What can hang from each mark
j_952: j_394 j_632 j_951
j_76: j_397 j_578 j_707
j_951: j_397 j_444 j_952
j_394: j_76 j_444 j_958
j_578: j_68 j_632 j_951 j_952
j_356: j_68 j_444 j_632 j_951 j_952
j_958: j_68 j_394 j_707 j_951
j_68: j_76
j_632: j_76 j_952
j_397: j_68 j_394 j_578 j_707
j_707: j_356 j_444

Each row was made from one small tree. The marks that hang from a mark follow it in brackets, in the order of their numbers. Every link used is in the known rows. Write each row's tree.
Known rows
j_952[j_394[j_76 j_444] j_632 j_951[j_397[j_68]]]: -290,48,100,167,-104,65,-161,176,346,-15,-103,-307,-262,-239,141,-23,96,-119,79,-110,412,-173,-52,-53,-25,77,37,148,30,-7,32,17,35,-16,-59,-101,-97,85,113,216,76,-7,-112,-167,-193,16,-74,83,-43,-231,-110
j_68[j_76[j_397[j_578] j_707[j_356]]]: -137,304,-70,92,-74,36,118,-200,92,5,96,36,112,-48,51,63,19,-27,14,-39,-13,-18,40,238,47,-225,48,116,185,28,-4,14,35,98,-10,-26,-42,19,-8,-43,-156,-170,25,188,-237,-162,99,56,-102,-212,-453
j_394[j_76 j_444 j_958[j_707]]: -109,-128,43,62,104,139,83,-144,205,103,-110,91,-26,-133,18,-26,197,-10,46,-166,256,-44,3,-80,-97,85,63,50,159,133,-39,99,-56,-63,-43,13,-70,11,178,275,-29,-22,130,-72,110,63,-14,5,115,-299,-78
j_951[j_397 j_952[j_394]]: -104,-133,-163,31,-290,-182,64,81,25,-63,-32,-330,-183,-51,-49,233,-144,-1,56,-20,-154,-46,-58,-17,100,-57,-64,-77,-316,-115,36,-39,21,241,29,-26,-9,72,4,-117,117,-124,-142,-114,108,-71,91,20,-49,-32,-60
j_951[j_397 j_952[j_394[j_444] j_632]]: -156,-57,-23,-9,-286,-49,29,117,160,-25,-19,-267,-201,-96,-32,77,-22,-37,73,-83,-88,-172,-30,2,57,85,-116,-64,-270,16,65,5,-52,158,5,-89,-8,40,-11,66,64,-90,-234,-155,-62,-84,53,65,-18,-187,-10
j_952[j_394[j_76[j_578] j_958[j_707[j_356]]] j_632]: -60,-151,101,107,79,204,436,-283,184,149,-1,67,-96,-319,-118,-13,305,-83,-59,-155,45,10,-10,90,-24,187,150,-142,123,109,-106,137,19,148,55,84,-89,61,5,186,135,99,4,-100,-101,88,67,77,80,-326,-721
j_356[j_444 j_632[j_76 j_952[j_394]] j_951[j_397]]: -86,-64,-188,36,229,-52,97,123,288,69,151,-442,-172,-101,424,-145,-286,177,-13,-188,-19,-111,-201,-24,71,93,-90,52,227,-21,-1,-25,71,161,-20,64,125,167,-55,-123,80,56,-317,-53,-79,2,23,3,-43,47,-334
j_394[j_76[j_707] j_444]: -195,68,-17,49,292,151,139,6,148,146,47,-2,41,-85,183,-179,58,39,13,-152,181,-89,-5,51,-77,49,13,153,115,-12,42,-76,9,-47,-85,15,-55,-32,179,208,-109,-107,132,-26,-91,-47,-15,-25,105,-182,33
j_356[j_68 j_444 j_632[j_76[j_397] j_952] j_951]: 1,136,-235,-71,178,-158,-135,27,446,250,172,-327,-64,28,558,-207,-23,151,24,-174,174,-93,-165,-11,36,308,-104,286,458,91,-34,15,37,-120,-43,-15,54,141,-82,-42,-40,152,-249,70,-173,-80,-47,-30,-111,-66,-574
j_951[j_952[j_394[j_958[j_68]] j_632]]: -76,-22,11,36,-300,11,-68,-113,213,28,-45,149,-275,-142,-153,180,180,-166,77,37,77,-56,-35,-128,-106,68,31,-65,-330,108,-60,55,8,-114,93,-29,-70,77,-156,-83,126,75,-310,-106,-73,13,8,18,-84,-139,-346
j_707[j_356[j_68[j_76] j_951[j_397]] j_444]: -35,94,-52,197,204,-165,49,105,289,73,67,64,61,-112,287,-194,23,-17,112,-299,403,-66,-82,140,228,51,-68,311,208,27,52,-92,-29,83,-33,-91,35,58,-84,-42,22,56,-100,196,-208,-30,12,62,-123,-64,-398
j_958[j_394 j_707 j_951[j_952]]: -110,-33,-210,-87,-341,-134,0,-110,22,-46,105,-136,-60,143,-73,184,16,89,193,-3,-85,102,-20,-69,55,-106,-121,-113,-115,-73,-48,269,-69,199,-34,26,-77,2,75,-15,-76,-149,-129,-154,183,-56,47,48,19,-276,-200
j_397[j_68 j_394[j_76 j_444 j_958] j_707]: -167,-19,16,-91,-165,70,-60,42,43,55,-29,332,-223,-165,172,17,-107,-133,-4,-106,118,-134,100,-189,-121,23,154,106,48,90,-123,-2,81,-114,-34,-7,-12,85,131,295,-49,159,204,40,12,59,5,-19,33,-53,-4
j_397[j_68[j_76] j_578[j_632]]: -131,29,-6,100,-120,127,-78,-119,108,-73,15,190,-77,-93,35,-58,-8,-108,-101,69,53,-98,-29,-52,-50,-124,83,-78,161,150,61,154,101,-41,-18,-54,56,78,-109,-328,-65,-80,-103,98,-312,-103,-1,27,-66,-61,-79
j_68[j_76[j_397[j_394 j_578] j_707]]: -255,98,-128,34,-301,143,82,-56,-10,-60,179,-45,-67,35,106,158,-140,29,-44,13,-214,-83,58,111,90,-258,29,37,107,-9,-92,42,80,-25,-48,-50,74,26,-15,-48,-142,-122,48,12,-137,-112,156,41,-125,-149,-67
j_632[j_76[j_397 j_578[j_68]]]: -37,-115,-64,-18,-95,-101,-5,-96,2,82,229,85,13,34,346,13,29,106,-141,-33,106,-31,-117,83,-14,159,48,63,274,109,79,24,34,-219,7,-163,-5,100,27,-83,57,47,9,-89,-74,-219,-26,6,-100,-243,-699
j_394[j_76[j_578 j_707[j_356 j_444]]]: -112,115,-19,153,356,220,443,-35,44,179,111,185,190,-230,89,-293,174,-36,-137,-168,30,-27,5,233,-90,177,93,108,262,2,-25,-138,30,118,-15,56,-21,-54,97,21,-74,-19,73,-10,-253,-120,35,48,168,-200,-481
j_397[j_68[j_76] j_394 j_578[j_952] j_707]: -120,100,-84,-112,-293,82,-59,47,-127,-137,224,91,-168,6,126,202,-243,-98,-26,118,-132,-131,15,-48,-54,-158,114,-34,26,156,-96,144,105,66,-2,48,105,119,-63,27,-32,-11,-125,37,-219,-95,75,-12,-58,48,-297
j_632[j_76[j_578[j_68]] j_952]: -10,-172,-27,-101,165,72,-9,-105,129,65,314,196,-2,2,326,-174,-59,164,-160,-19,92,-74,-114,21,-60,265,60,5,101,145,50,80,45,-75,18,-7,109,104,32,-182,74,114,-295,-164,-179,-188,-62,-94,-11,-135,-688
j_632[j_76[j_397[j_394 j_707]] j_952]: -52,24,-114,-189,-336,-106,-148,-43,-62,-57,269,-39,-130,93,286,158,-418,141,-44,68,-123,-91,33,116,53,-68,66,80,-45,35,-54,25,18,129,14,31,39,103,-77,-139,-102,74,-246,-110,126,-95,103,-77,-102,61,-242
j_958[j_68 j_707 j_951]: -109,13,-121,0,-62,-97,-165,-102,152,59,145,19,-96,51,123,33,123,80,121,47,190,82,-41,17,-51,-10,-6,46,18,97,-5,132,41,-46,-3,-151,-162,14,39,-53,-37,-113,-190,-45,184,-51,-100,3,-84,-265,-146
j_356[j_68 j_632[j_76[j_578] j_952[j_951[j_444]]]]: -23,-147,22,-79,292,24,-149,-22,204,104,75,-163,-75,39,361,-104,-88,66,-87,-137,109,-176,-287,-106,31,336,16,84,371,56,-207,120,-65,3,-15,-32,115,82,-58,-319,-25,31,-288,-49,-256,-71,-95,4,-39,-275,-754
j_578[j_632 j_951 j_952[j_394[j_444]]]: -137,-274,-2,-32,219,79,-12,121,-36,116,106,-315,-36,-46,50,-369,18,35,84,5,320,-113,-145,-93,-85,39,-139,20,21,200,70,111,-151,-227,-28,169,92,106,29,24,74,-67,-401,-115,-123,-2,41,48,120,51,-72
j_951[j_397[j_394 j_578] j_444 j_952]: -217,23,-183,-89,-485,6,117,180,-73,-97,-167,-125,-178,12,-111,193,-297,-23,-13,-12,-466,-97,3,-70,289,-200,-130,-166,-187,-93,-186,-15,114,180,27,-204,85,32,85,-168,52,-101,-98,-58,46,-78,79,134,-63,-201,109
j_397[j_578[j_952[j_951]]]: -95,126,57,31,24,150,-132,50,32,-1,20,-109,68,8,-125,13,134,-14,44,171,155,-52,-124,-78,-143,-1,-23,34,187,104,-143,167,-95,-95,18,111,83,42,65,-3,33,-98,-304,-46,-324,-10,-22,75,51,-163,-327
j_707[j_356[j_951[j_397[j_68]] j_952] j_444]: -52,281,-76,93,-126,-150,126,121,150,41,-13,-112,44,-260,194,-213,32,-9,56,-152,337,-17,80,150,77,55,-46,190,86,80,-2,-149,65,227,32,-74,-16,8,-2,101,-73,1,-37,141,-107,-121,-26,110,-33,41,-448
j_952[j_394[j_76 j_444 j_958[j_707 j_951]] j_632]: -272,-59,132,61,11,247,72,-181,296,122,-20,-9,-184,-188,-18,-66,249,-31,75,-164,248,-77,-38,-96,-157,135,18,-22,129,82,-53,167,-73,-34,-24,45,-79,72,97,239,67,-24,-81,-187,-32,143,7,68,28,-357,-248
j_578[j_632 j_951[j_444 j_952]]: -126,-203,-138,-69,-5,-41,35,68,-104,28,-231,-123,-15,-6,-49,-116,-106,-51,16,52,137,-65,-118,-112,201,-154,-206,-96,-149,-20,-72,85,-42,-162,-2,-67,0,45,20,-272,-11,-100,-283,11,104,-56,-7,46,34,-7,86
j_356[j_68[j_76] j_632 j_951[j_444] j_952[j_394]]: -31,-91,-80,-5,59,-108,118,3,116,180,87,-357,-181,-73,299,-130,-97,37,153,-348,300,-142,-222,-100,258,123,-107,116,162,-80,-138,-58,10,86,-14,-45,80,145,-174,-56,18,-148,86,136,-275,50,17,65,-165,-21,-583
j_952[j_951[j_397[j_578] j_444]]: -232,88,-9,83,-77,24,-101,140,-28,-100,-275,-189,-25,-51,-112,96,-96,-49,-5,26,-29,-90,-25,-62,139,-169,-55,-52,153,-85,-184,44,2,45,-15,-235,46,19,127,-231,17,-163,-115,43,-100,-18,-64,157,-68,-341,54
j_951[j_952[j_394 j_632]]: -40,-39,-12,-27,-293,34,101,-7,68,2,12,-126,-172,-70,-161,131,18,-90,39,20,-122,-64,-19,-7,31,33,-69,-118,-299,-35,15,46,-16,115,47,47,-20,43,-113,-21,91,-40,-203,-163,-119,-15,75,24,-39,-32,-202
j_68[j_76[j_397[j_394] j_578]]: -102,-52,-28,11,-324,98,53,-19,-90,-45,268,-114,-113,59,231,99,-53,76,-42,-12,-122,-67,-192,48,119,-50,33,28,156,1,-115,36,38,-115,-20,-65,74,58,-37,25,-6,84,30,-72,-17,-92,131,30,-77,-84,-336
j_951[j_397[j_68 j_394 j_707[j_444]]]: -148,-73,-178,-19,-371,-148,-28,263,-143,-136,14,40,-166,-107,155,115,-326,-128,-113,-18,-214,-128,279,51,21,-8,99,-2,-85,42,-23,-79,105,203,-29,-171,47,30,-35,-149,-111,36,-4,-14,89,-104,40,31,-46,58,278
j_394[j_76[j_397 j_707[j_444]] j_958]: -260,123,-74,202,-10,162,130,-103,151,85,-131,-13,91,-182,63,9,196,-133,-110,-102,140,-60,160,94,-194,86,109,152,198,18,-63,-125,-13,-95,-33,5,-42,-14,42,-101,-127,-3,81,-58,-27,-53,66,21,68,-153,-144
j_68[j_76[j_578[j_951] j_707]]: -220,-183,-55,14,490,99,203,-31,-103,-65,126,-57,44,-74,208,-16,62,40,-103,9,219,-91,-154,47,18,-160,-20,-4,180,-29,-100,110,-22,-192,-71,31,70,-5,92,100,-63,-74,-27,47,1,-137,33,-31,34,-112,-188
j_951[j_397[j_394] j_444 j_952]: -134,-100,-174,-57,-467,-78,79,192,-94,-87,-117,-276,-193,68,60,221,-360,15,36,-66,-335,-72,-50,-58,329,-137,-122,-106,-330,-114,-123,-57,83,167,4,-172,31,35,27,-141,30,-20,-95,-82,216,-43,80,59,-61,-43,76
j_356[j_444 j_951[j_397]]: -109,63,-173,93,179,-73,93,212,77,68,-26,-269,-25,-90,237,-116,-45,99,35,-80,43,-17,-83,-22,115,-8,-127,60,201,-56,-31,-39,80,-78,-54,-148,36,49,95,95,52,80,-55,135,26,2,-49,45,-23,-54,77
j_951[j_397[j_394[j_76 j_958] j_707[j_444]] j_952]: -198,-138,-154,46,-299,-61,140,102,-7,-51,-129,223,-139,-187,5,230,-190,-117,-65,-65,-44,-172,53,-85,21,59,69,3,-189,-66,-171,-94,4,145,16,-11,39,88,16,-101,-19,36,-83,-73,78,5,109,11,80,-41,92
j_76[j_397[j_68 j_394 j_578] j_707]: -284,187,-217,-69,-456,58,37,38,34,-1,63,-118,-131,-34,86,132,-75,-76,-91,79,-343,-17,285,82,-25,-176,55,18,87,64,-91,21,201,-11,-26,-121,11,-9,78,-9,-148,-48,126,0,-50,-171,85,65,-123,-145,-7
j_578[j_632[j_76[j_707]]]: -83,-218,-15,117,242,37,116,-172,-28,44,154,73,45,5,251,-29,-208,120,-166,-15,6,-71,-47,104,-55,-52,73,-65,108,103,132,69,-22,-1,-50,47,13,13,-157,-341,-152,-117,-96,22,-46,-77,47,-56,-9,-26,-110

Which tree is each row?
112,41,0,-24,-237,-99,215,-225,53,-12,112,-111,10,-75,-114,-9,118,90,160,-125,97,45,150,168,170,113,10,-129,-114,111,-26,205,-69,366,3,35,-101,-24,-118,261,-151,-53,-67,-23,-109,-14,34,108,48,-230,-486  j_958[j_394 j_707[j_356[j_952[j_632]]]]
-44,-243,52,120,132,147,106,-149,-58,15,199,82,13,-34,156,-132,29,52,-129,14,47,-105,-250,3,-1,75,65,-117,205,95,6,126,-22,-84,-25,-14,94,61,-138,-330,-38,-19,-138,44,-214,-82,38,-13,40,-74,-226  j_68[j_76[j_578[j_632]]]
-96,-137,-40,-33,-185,142,-123,141,47,88,202,101,-39,61,20,-83,-16,40,49,105,164,-69,-34,-148,0,115,-28,65,35,160,-127,169,-8,-250,5,35,149,139,79,31,74,0,-313,-112,-432,-3,-17,55,-19,-130,-376  j_397[j_394 j_578[j_68 j_952[j_951]]]
-145,111,2,51,-55,3,50,-155,99,-32,95,-145,0,11,254,203,-38,39,-127,0,-17,-78,54,245,-22,-49,43,19,119,76,68,34,-6,-17,-29,-58,-82,-18,-142,-41,-141,-43,-63,-58,8,-131,51,-8,-110,-149,-317  j_952[j_632[j_76[j_397 j_707]]]
-223,-33,-19,-32,-66,160,-55,-111,120,121,111,122,-85,-71,-71,-81,153,-43,3,30,85,-24,-19,-233,-273,160,16,-53,79,161,-80,148,-8,-173,64,100,139,200,55,-137,218,-4,-305,-70,-349,26,5,64,-44,-178,-655  j_397[j_578[j_68 j_952[j_394[j_958[j_951]]]]]
-30,-203,37,108,152,199,96,-133,-56,31,288,-139,55,21,215,-116,65,74,-106,69,75,-110,-331,14,-86,164,55,-112,186,213,2,171,-58,-88,-12,98,124,92,-168,-308,4,2,-350,-18,-268,-108,54,-35,113,-14,-497  j_68[j_76[j_578[j_632 j_952]]]
-60,36,232,84,23,140,-130,5,-16,-87,-113,-15,-49,15,93,105,-138,-10,-28,-35,199,-113,-179,-13,101,-90,-24,-7,141,0,-65,108,-94,-106,-19,-90,-26,14,-99,-79,3,11,-166,-85,-108,59,-63,75,-104,-194,-377  j_952[j_632[j_76] j_951[j_444]]
-89,3,-6,0,3,35,152,-128,91,-39,84,51,-36,1,142,248,-101,28,-102,16,-61,-108,-60,117,-13,-38,-19,-73,-130,36,53,85,-29,73,-4,53,-47,-25,-135,-29,-101,-86,-160,-92,-43,-132,54,-57,-40,-108,-350  j_951[j_952[j_632[j_76[j_707]]]]
-191,-75,-126,-133,128,11,21,134,-47,40,-210,167,19,-64,-73,-217,2,-90,-22,-21,184,-47,109,-109,174,-118,-150,-22,96,11,-89,49,67,-293,-4,-213,56,77,217,-37,101,-75,-70,31,-133,-75,-114,110,-66,-221,-22  j_397[j_578[j_68 j_951[j_444]]]
-115,71,-156,23,-9,51,24,-86,230,24,156,-208,97,-1,341,-53,-136,22,-174,-94,-82,-137,96,223,-143,161,39,136,225,121,30,-66,-42,181,-21,83,60,6,-150,-388,-281,-99,-263,-145,-96,-210,77,-34,23,-18,-333  j_356[j_632[j_76[j_397 j_707[j_444]] j_952]]
-143,44,-69,86,24,66,-12,-77,61,-95,92,-54,-69,-36,267,149,-89,-77,-50,-31,73,-54,53,51,-55,-157,108,54,-12,34,75,45,104,24,-74,-20,-26,1,-41,-34,-148,-68,89,81,-33,-135,14,-87,-87,21,-179  j_397[j_68[j_76[j_707]]]
-207,83,-63,37,170,97,135,4,115,81,95,-23,19,-22,114,-172,51,52,111,-219,106,-34,56,13,-21,-21,4,98,103,-69,23,4,-18,19,-119,40,-46,-40,180,224,-135,-70,172,-92,-101,-27,16,34,134,-269,25  j_958[j_394[j_76[j_707] j_444]]
-123,-172,-127,-14,-223,-241,-135,34,-21,-65,15,228,-260,-75,142,257,-199,-37,0,29,-23,-90,98,-84,32,-36,152,-17,-192,91,-169,-11,88,-35,28,-198,-12,99,-66,-127,-16,108,-126,107,213,26,-1,-8,-93,-79,161  j_951[j_397[j_394[j_958[j_68]] j_707]]
-194,-355,-173,-184,-149,24,2,163,76,168,69,383,-78,-37,-13,-391,-48,34,33,34,207,-165,-12,-218,135,13,-224,5,-80,174,-23,161,-16,-398,-18,-70,141,130,163,0,-3,-85,-315,-56,-293,-112,-1,80,30,-170,147  j_397[j_394[j_444] j_578[j_68 j_632 j_951[j_952]]]
-159,31,82,109,65,108,-99,-39,266,154,-8,189,-218,-202,30,-147,198,-63,135,-169,377,-67,-120,-169,-180,73,95,182,16,81,-5,-91,20,-244,11,-12,-80,94,96,175,147,61,-6,-99,-71,82,-42,33,11,-227,-244  j_952[j_394[j_76 j_444 j_958[j_68]]]
